Here are made-up objects, facts about them, and rows of numbers that follow some of those facts. Name the object behind each unnamed row.

Facts:
bemok κ e; bimel κ b; bobon κ a; bofi κ d; braskol κ a; brazum κ d; brepe κ a; bretres κ b; bribrun κ d
brigrok κ d; bripem κ a; brodra κ e; brudin κ a; buse κ e; deflor κ e; depak κ c; desto κ a; dize κ d
drobris κ e; droda κ a; drogrin κ d; drudrum κ a; drutrul κ a; fadrur κ b; fakeba κ a; fastin κ b; feflus κ b
fenuk κ c; fesom κ b; filar κ b; fledrel κ b; flemi κ d; flesel κ d; flezum κ e; flezun κ a; flikir κ d
fluda κ a; flusen κ c; fluser κ a; fota κ a; fubekle κ e; fugri κ b; fureval κ a; gaplur κ e; gefan κ b
geruk κ b; giklas κ c; goplum κ a; gotrar κ b; grestu κ a; gromuk κ e; grubar κ c; gumal κ c; gutra κ a
kapos κ a; kiple κ d; kivi κ b; klafuplir κ c; klostur κ c; klupum κ d; koges κ a; koris κ a; kune κ a
lebas κ b; libi κ d; lidruvir κ d; loflu κ a; lolaper κ d; mafunon κ c; mana κ b; masu κ c; mesor κ b
mokla κ b; mosko κ a; mukla κ a; mukun κ b; muzus κ a; nafe κ e; nakli κ a; nebres κ b; nedonas κ c
neske κ c; neste κ b; nikli κ a; niskam κ a; nubren κ b; numagas κ a; nuste κ b; paflom κ c; pafom κ b
peskol κ a; plares κ a; plegron κ a; plemi κ b; plitos κ a; plodron κ a; plubrak κ b; pludriskal κ b; potogir κ a
pubrar κ b; pugos κ e; pustik κ a; sano κ d; sedros κ e; segal κ a; sibo κ b; sistesom κ a; sketriflus κ a
skinos κ b; skotin κ b; skuflonik κ a; skugon κ b; skuvudrim κ c; sofos κ e; stadibus κ b; stebol κ b; steplim κ a
sterogral κ a; stevek κ b; stezok κ b; stipu κ a; stobo κ b; stufin κ d; stusku κ a; sufen κ a; tafe κ b
tanebre κ e; teban κ d; tebren κ e; tedel κ d; toklidu κ a; tradru κ e; tregrilun κ b; treka κ d; triplu κ a
trudi κ e; tustan κ e; vabrer κ a; vedru κ a; vetru κ e; viga κ e; vitral κ b; vobrir κ d; voflir κ b
voskor κ b; vubis κ c; vuske κ e; zazo κ a; zetis κ c; zibuplek κ d; zokodron κ b; zubom κ a; zuflin κ c
zuker κ a; bobon Λ mokla; bobon Λ vobrir; bobon Λ flezum; bretres Λ deflor; bretres Λ flezum; bribrun Λ koris; bribrun Λ sofos; bribrun Λ bofi
bribrun Λ braskol; droda Λ desto; drudrum Λ tradru; drudrum Λ fastin; drudrum Λ zuflin; drudrum Λ viga; feflus Λ zuker; feflus Λ kiple; feflus Λ skugon
feflus Λ zetis; feflus Λ brazum; fenuk Λ mukun; fenuk Λ deflor; fenuk Λ zokodron; fenuk Λ viga; fesom Λ zibuplek; fesom Λ vubis; fledrel Λ tebren
fledrel Λ grestu; fledrel Λ geruk; flemi Λ tedel; flemi Λ niskam; flesel Λ gotrar; flesel Λ mukun; flesel Λ koges; flesel Λ grubar; flesel Λ tanebre
flesel Λ tafe; flezun Λ zuker; flezun Λ zibuplek; flezun Λ sedros; flikir Λ sibo; flikir Λ segal; fluda Λ mukla; fluda Λ sufen; fluda Λ filar
fluda Λ brudin; fluda Λ sedros; fluser Λ lidruvir; fluser Λ tebren; fluser Λ buse; fubekle Λ grestu; fubekle Λ drobris; fubekle Λ skotin; fureval Λ plegron
fureval Λ zibuplek; fureval Λ segal; fureval Λ brigrok; gaplur Λ koges; gaplur Λ zubom; gaplur Λ zetis; gaplur Λ drutrul; gromuk Λ vedru; gumal Λ fastin
gumal Λ drogrin; gutra Λ mukun; gutra Λ brodra; gutra Λ vetru; gutra Λ niskam; kapos Λ brazum; kapos Λ fakeba; kapos Λ vetru; kapos Λ flezum
kivi Λ koris; kivi Λ buse; kivi Λ stusku; kivi Λ libi; klafuplir Λ stebol; klafuplir Λ fugri; klafuplir Λ nakli; klostur Λ buse; klostur Λ bemok
klostur Λ braskol; loflu Λ gotrar; loflu Λ flusen; mafunon Λ koges; mafunon Λ niskam; mana Λ brepe; mana Λ goplum; mana Λ vetru; mana Λ niskam
masu Λ kune; masu Λ zokodron; mosko Λ sufen; mosko Λ drobris; mosko Λ vetru; muzus Λ bimel; neske Λ steplim; neske Λ bimel; neske Λ tanebre
neste Λ plubrak; neste Λ segal; nikli Λ paflom; nikli Λ skuflonik; nikli Λ pustik; nikli Λ plubrak; nikli Λ nuste; nubren Λ bripem; nubren Λ zuker
nubren Λ fakeba; plares Λ fadrur; plares Λ deflor; plares Λ steplim; plares Λ fastin; plares Λ sibo; plemi Λ drutrul; plitos Λ gefan; plitos Λ vabrer
plitos Λ geruk; pubrar Λ toklidu; sistesom Λ depak; skinos Λ mokla; skinos Λ flusen; skinos Λ brazum; skuvudrim Λ nafe; skuvudrim Λ sibo; stadibus Λ dize
stevek Λ grubar; stezok Λ segal; stezok Λ lolaper; stezok Λ sketriflus; stezok Λ brudin; stezok Λ niskam; stufin Λ zokodron; stufin Λ bofi; tregrilun Λ sano
tregrilun Λ kiple; tregrilun Λ drobris; tregrilun Λ vubis; triplu Λ stipu; triplu Λ zibuplek; triplu Λ brepe; triplu Λ drobris; triplu Λ zokodron; trudi Λ drutrul
tustan Λ pafom; tustan Λ vubis; tustan Λ tafe; tustan Λ giklas; vitral Λ stobo; vitral Λ drobris; vitral Λ nedonas; vuske Λ mesor; zazo Λ mukla
zazo Λ teban; zazo Λ voskor; zazo Λ braskol; bemok Σ vedru; bemok Σ treka; bemok Σ fesom; bemok Σ pugos; brazum Σ sufen; brazum Σ toklidu
brazum Σ pustik; bretres Σ segal; bretres Σ vitral; bretres Σ fakeba; bretres Σ numagas; bribrun Σ fluser; bribrun Σ tregrilun; bribrun Σ skotin; bribrun Σ viga
deflor Σ gotrar; deflor Σ flusen; deflor Σ filar; deflor Σ lebas; depak Σ nafe; depak Σ zokodron; droda Σ desto; droda Σ tafe; droda Σ sedros
drogrin Σ brepe; drogrin Σ filar; drogrin Σ vitral; feflus Σ vitral; fenuk Σ drobris; flezun Σ gumal; flezun Σ goplum; fota Σ fadrur; fota Σ zokodron
fugri Σ bimel; fugri Σ mesor; fugri Σ kiple; fureval Σ nebres; fureval Σ nafe; fureval Σ kiple; fureval Σ sistesom; fureval Σ desto; fureval Σ pludriskal
grestu Σ skinos; grestu Σ fubekle; grestu Σ sistesom; gromuk Σ sterogral; gromuk Σ tregrilun; gromuk Σ sedros; grubar Σ flikir; grubar Σ sufen; grubar Σ zibuplek
grubar Σ kivi; grubar Σ sistesom; grubar Σ muzus; gutra Σ mukun; gutra Σ klostur; gutra Σ stufin; gutra Σ toklidu; gutra Σ segal; gutra Σ tedel
kapos Σ skuvudrim; klafuplir Σ gotrar; klafuplir Σ potogir; klafuplir Σ pludriskal; klafuplir Σ voflir; klupum Σ treka; klupum Σ sterogral; klupum Σ bimel; klupum Σ nakli
klupum Σ tedel; klupum Σ potogir; koges Σ zetis; koges Σ tafe; kune Σ nafe; kune Σ zokodron; lidruvir Σ zuker; lidruvir Σ tustan; lidruvir Σ viga
loflu Σ stadibus; loflu Σ treka; loflu Σ teban; loflu Σ kiple; loflu Σ tedel; mafunon Σ skinos; mafunon Σ bofi; masu Σ sibo; masu Σ pugos
mokla Σ flesel; mokla Σ kivi; mosko Σ fubekle; mosko Σ tedel; mosko Σ zazo; mukla Σ skuvudrim; mukla Σ vitral; mukla Σ sketriflus; neske Σ tebren
neske Σ trudi; neske Σ bofi; neske Σ giklas; neste Σ sufen; neste Σ fastin; neste Σ fledrel; neste Σ vetru; nikli Σ nebres; nikli Σ flikir
nikli Σ tustan; nikli Σ segal; nikli Σ fakeba; nuste Σ tebren; nuste Σ zuflin; nuste Σ bofi; paflom Σ zuflin; paflom Σ vitral; pafom Σ nebres
pafom Σ mesor; pafom Σ nubren; pafom Σ muzus; pafom Σ pludriskal; pafom Σ voflir; plegron Σ trudi; plegron Σ peskol; plemi Σ buse; plemi Σ sibo
plemi Σ voskor; plodron Σ stusku; plodron Σ zazo; plubrak Σ zuker; plubrak Σ skuflonik; plubrak Σ brigrok; plubrak Σ geruk; pubrar Σ plares; pubrar Σ pludriskal
pubrar Σ braskol; sano Σ nakli; sano Σ sketriflus; skugon Σ fastin; skugon Σ plares; skugon Σ brudin; sofos Σ zokodron; stebol Σ gumal; stebol Σ trudi
stebol Σ nafe; stebol Σ fesom; stevek Σ mesor; stevek Σ bofi; stevek Σ sedros; stipu Σ tebren; stipu Σ kiple; stipu Σ zuflin; stipu Σ zazo
stobo Σ fluser; stobo Σ flemi; stobo Σ zazo; tanebre Σ flusen; tanebre Σ goplum; tanebre Σ bobon; tradru Σ skuvudrim; tradru Σ tafe; tradru Σ fesom
vabrer Σ flesel; vabrer Σ skuvudrim; vobrir Σ tebren; vobrir Σ klostur; vobrir Σ sibo; vobrir Σ mana; vobrir Σ brigrok; vobrir Σ lolaper; vubis Σ teban
vubis Σ plares; zubom Σ gefan; zubom Σ vitral; zubom Σ brudin

Known rows:
[-10  24  12  29  17  21 -17  40  -4 -12   7  -5 -11  10 -48  16  -2   1
  50   7  16  19  -5   8  15  -3   2 -18]: stadibus
[-17  14  16  28  -2  24 -31  50  -4 -17  19  19   4 -13 -15  18 -35   2
  12  12  22  26  -5  -2 -11 -30   0 -15]: vuske
[-21  24  -6  19  -2  -6  -3  29 -22 -15  14  -1   8  24 -12   8 -11   8
   1   0  28  16  -4   3   1 -16  11  -9]: fastin
[-10   8  -2  10  -1  13  -2  29 -17 -30   0  -3   9   8 -16   5  -6  15
  -5  11  27  18  -1  -5  12 -12   3  -7]: klupum
[-18  21  -2  16  -4   0  -2  22 -17 -19  15   2  14  23 -15   7  -8   4
   0   1  28  12 -10   2  -2 -11  10  -8]: bimel
[-19  14   0  15  -1  -1  -2  21 -20 -30   4   3  17  17 -17   6  -5   4
 -10   6  24  13 -11  -4   6 -13  10 -18]: koris
[-18  23   0  13  -6   0  -3  27 -14 -24  12  -2  22  22 -15   6 -13   8
  -4   7  23  10 -10   1  -1  -7   7  -4]: bofi
[-16  14  -2  14   1   3   3  32 -28 -32  -1  -5  10  12 -11   0  -8  18
 -11   4  27  20  -3  -2   5  -7   8 -12]: brazum
[-15  18  -1  12  -1   2   0  27 -19 -27   5  -3  20  17 -14   4 -10  12
 -10   6  26  13 -10  -5   1  -7   7  -8]: libi
[ 32 -32   3  14  -1  17  -5  39  -3  -5  33  13   4   7  12   8  20  34
  13  30   1  10 -44  29  14   0  32 -24]: fenuk
[-22  20  -5  18  -3  -6  -6  26 -21 -23   8   1  12  24 -14   9 -11   5
  -2   7  22  13  -7  -1   5 -18  11 -15]: brudin
[-11  11  -5  14  -9  22 -11  16   3 -22  19   6   6  18 -23  22  -3   3
  11  12  23  13   1   9   7 -12  -3  -2]: mana
[-19  14  -1  15  -1  -1  -3  22 -20 -30   4   3  14  17 -17   5  -6   5
  -9   7  24  12 -10  -6   8 -12   9 -17]: bripem
[-13  16  -9  12 -10  13 -10  31  -2 -14  18  -2   4  15 -19  17 -12  11
  15  18  20  16   7   4  13 -17  -2   1]: flikir
[ -9  -1  -3  -8 -41 -22  21  19 -21 -24  33  24  19  -5  24  14 -21  12
 -66  29  35   6  -7 -17  -9 -45 -11  10]: depak
[-22  20  -3  17  -5  -3  -7  23 -17 -25  10   3  15  23 -16  11  -9   3
  -3   7  22  11  -9  -1   5 -15  10 -14]: fakeba
[-21  19  -4  17  -3  -3  -6  23 -18 -24   8   2  16  23 -16  10 -10   1
  -4   7  21  12 -10  -3   5 -16  11 -15]: sketriflus
[-24  22  -5  19  -6  -8  -6  27 -19 -22  12   2  10  23 -13   9 -11   5
  -1   6  22  15  -5   3   6 -15  11 -15]: sufen

Which object is each row?
No name comes twice in this set of rows, the named rows included.
[-19  23  -6  17   0  -4  -4  26 -22 -18  12  -1  15  24 -12   7 -12   5
  -1   0  28  14  -9  -1  -2 -17  13  -9]  gefan
[ -9  17  -3   9   2  -5 -12  18 -13 -18   6  -2  39  19 -19   7 -10 -12
  -4  10  21  -1 -25 -22   3 -28  17 -10]  goplum
[-14  12   3  12   1  10   1  25 -23 -41  -1  -2  17  15 -15   2  -6  16
 -15   5  28  19  -6  -3   2  -1   4 -11]  lidruvir
[-12  12   4  10   4   1   6  21 -27 -27  -1   2  19   7 -15  -3  -1   6
 -18  -1  35   9 -17  -8   0 -11  13 -15]  stebol
[-20  23  -1  17  -4   1  -1  20 -15 -25  14   5  13  25 -15  10  -7   6
  -4   1  27  14  -7   8  -5  -6   7  -9]  skotin
[-14  15  -6  13 -12  17 -10  27   1 -19  18   0   4  17 -20  18 -10  12
  14  17  19  16   8   9  11 -13  -4   1]  flemi
[-16  11   1  15   3   9   3  22 -26 -37   1   3  10  13 -15   4  -2  11
 -14  -2  33  20  -7   1   1  -5   8 -15]  stobo
[-18  19   3  13  -3   9  -4  12  -9 -32  13   7  24  27 -20  12  -6   0
  -6   2  27  10 -13   4  -8  -3   6  -8]  sibo
[-10  13  -6  12  -8  15  -9  21   0 -10  18   4   5  12 -22  17  -5   4
  13  12  25  12  -1   5  11 -22   1  -2]  fesom
[ -8  -2  -8  13   0  18  -8  26 -14 -31   0   0  -1   2 -20  13   0  10
   1  15  23  21   4  -6  25 -25   0 -14]  kapos
[-21  21   4  15  -5  10  -2  14 -12 -33  14   7  19  29 -18  11  -6   2
  -6   1  28  11 -10   8  -8   0   4  -8]  geruk
[-14   4  -2  14  -2  13  -3  22 -17 -38   0   5   3  10 -20  10   0  10
  -9  11  24  20   0  -1  16 -12   3 -18]  plodron

The same objects again, as new rows of numbers:
Some rows with their names:
[ -5   8   2   3   1   7  -6   0   6  -5 -12   1   2   5  -7  -3   5  -2
   9   6  -4 -10  -7  -3  -1   0  -3  -3  -1  -5   1  12  -9]: mosko
[ -6   2 -15   4   1   4   2   2  -5   2  -5  -3   3  -2  -2   1  12   4
  -2  -1  -7  -6   4  -1   0   0  -1   0   2  -9  -2   4  -5]: zazo
[  5  -8  -2  -2   4  -5   3  -1  -2   1   7  -4  -1   1   4   0  -4   2
  -8  -5  10   4   4   0   2   0   2   5  -3   1  -5 -11   4]: teban
[  2  13  -5  -6 -28 -19   2 -23  13  15   1  20 -16 -12  35  20   7  -3
 -15   3   3   3   1  16  -4  -1 -16  10   1   1 -29   1  13]: drobris
[  7   2  18  -1  -1   0  -3  -2   3   0   1   7   1   3  -2   2 -10  -8
   6   1   4   2  -7   1  -1   0   1  -6   2  11   4   1   3]: plegron
[ -4   1 -20   7   5   1   6  -1   0  -1  -5  -7   5   1  -1  -2  11   3
  -3  -3  -4  -6   3  -5   3   1   1   4  -1  -9  -5   0  -5]: flemi
[-3  8  3  1 -4  7 -7  2  5 -5 -6  3 -3  6 -6 -4  1  0  8  8 -4 -8 -5  0
 -3  0  0 -7  2 -4  2 11 -6]: klafuplir
[-6  5 -6  4 -1  5 -1  1  0 -2 -7 -1  1  2 -4 -3  6  1  4  3 -8 -7  0 -2
  0  0  0 -3  1 -6  0  8 -7]: fluda
[ -2   8  -2   6   6   3  -2  -2  10  -6 -12   0   4   7  -6  -4   5  -7
   9   1   0  -9  -8  -7   2   0  -1   2  -4  -4  -2   7  -8]: bribrun
[ -8   1 -15   3   1   3   3   2  -5   2  -5  -4   5  -2  -2   2  13   4
  -3  -1  -6  -6   4  -2   0   0  -1   1   2  -9  -2   4  -4]: fluser
[ -9   0 -13   2  -1   4   1   3  -5  -3  -4  -5  -2  -1  -1  -4   9  10
  -4   1  -6  -7   6   0   0   1   0   1   0 -11  -3   5  -6]: plares
[ 2 -7  1 -4 -1 -2  0  2 -7  4  6 -1  0 -3  2  3 -1  3 -8 -2  6  5  4  3
 -1  0  0  4  0  0 -1 -8  4]: fakeba
[ -7  -1 -17   4   1   0   6   0   0  -4  -3  -8  -3  -4   0  -5   9  10
  -1   0 -12  -4   7  -2   2   0   0   3  -2  -8   0   5  -5]: nubren
[ -5   8  -1   3   3   3  -4  -1  10 -11  -9  -1  -3   4  -5  -7   4  -1
  12   5  -8  -7  -4  -5   0   0  -3   2  -5  -4   4  11  -9]: bretres
[  5  13  11   0  -7   7  -8   8   2  -4  12  16  -8   9   3  -8 -18  -4
  10   5  -1   6  -2   2  -1  -1   7 -10   7  10  -1   2   4]: tanebre
[ -5   8   2   4  -2   8  -6   0   6  -4 -11   1   1   6  -9  -3   5  -3
   9   7  -6 -11  -8  -1  -3   1  -2  -7   1  -5   2  13  -7]: mafunon
[ 3 -7  1 -5 -3 -1  1  2 -7  6  7 -2  1 -3  0  4 -1  4 -8 -1  5  4  3  4
 -2  1  1 -2  2  0  0 -7  5]: zetis
[ 3 -7 -3 -3  2 -6  4 -1 -2  2  6 -4 -1 -6  3  1 -1  2 -4 -4  1  7  5  0
  1 -1  0  6 -3  1  2 -7  4]: bimel

Name these rows:
No name comes twice in this set of rows, the named rows included.
[ -5   4 -21   7   4   0   8   1  -1   3  -2  -5   7  -6   1   0  15  -1
   3  -2 -14  -2   4  -6   2  -1  -1   5   2  -6   2   2  -3]  mana
[  0  -2 -12   3   4  -2   6  -1  -2   0   2  -3   1   1   2  -1   2   2
  -4  -3   1   0   4  -3   4   0   3   2  -1  -3  -5  -5   0]  treka
[ -3  26  -3  -1 -29 -12  -4 -25  29   6 -14  22 -18  -4  24  12  13  -7
   3  14  -9 -12  -8  11  -8   1 -20   3  -1  -6 -23  22   0]  fenuk
[ 2 -1 -2 -4 -4 -1 -1  6 -6  1 11  2 -5 -2  5 -3 -6  5 -5  0  3  8  8  2
 -1  0  3  1  3 -1 -2 -8  5]  brepe
[ -3  17  -2   8  -6   8  -3   4   5  -8  -1   8  -5   7  -2 -10  -5  -1
  15   7 -15  -6  -1  -2  -1   1   4 -10   5   2   2  15  -5]  flezun
[ -5   6 -18   7  -8   6   5   5  -6   1   4   0  -1  -1   0  -4   4   8
   1   3 -16  -5   8   1   0   1   5 -10   8  -3   0   6  -2]  gumal
[  4   3  -6  -1 -10   2   0   8  -7   2  18   6  -7  -1   7  -5 -10   6
  -2   3  -3   9  10   4  -2   0   6  -6   8   3   0  -6   8]  flusen
[ -2  14  -2   6  -1   8  -4   3   5   3 -10   5   8   4  -8   1   7 -11
  13   5  -8  -8  -9  -4  -3   0  -2  -7   6  -3   4  10  -4]  masu
[  0 -11   1  -6   2  -7   0   0  -2  -2   5  -7  -6  -5   3  -1  -2   8
  -8  -3   6   6   7   2   0   0  -2   9  -7  -3   1  -7   3]  fastin
[ 5 -3 14 -4  6 -3 -6 -3  9 -7 -2  1 -2  6 -3 -2 -9 -5  1  0 14  0 -7 -2
  0  1  0  3 -7  2 -2 -3 -1]  brazum
[  0  18  -9  10   5   4   1   0  10   1  -9   4  12   0  -4   0  11 -17
  19   1 -14  -4  -9 -11   0  -2  -4   1   4  -1   7   9  -4]  plemi
[-1 -1 -9  4 -3  1  6  0 -8  3  3  0  2 -3  2  2  2  3 -3 -2 -7  1  5  1
  2  0  4 -5  6  3  0  1  1]  peskol
[  6  -5  23   1  -3  -1   4 -10   2  -1  -3   3   1   1  -3   5 -12  -4
   3   0  -1  -2  -9   6   2   2   2 -13   1  18   5   6   0]  kune
[ 34 -10  10   6  -9  22 -12 -21  -5 -22   4   7  -5 -61 -16 -15  -4  -4
  -1   9  17   5 -33   6   3  28   2  -4  16  18   2  11 -17]  depak
[ -7  -3 -15   3   2  -1   4   0  -1  -5  -3  -9  -2  -3  -1  -4   9  10
  -2   0  -9  -4   7  -2   2   0  -1   6  -4  -9   0   4  -5]  kivi

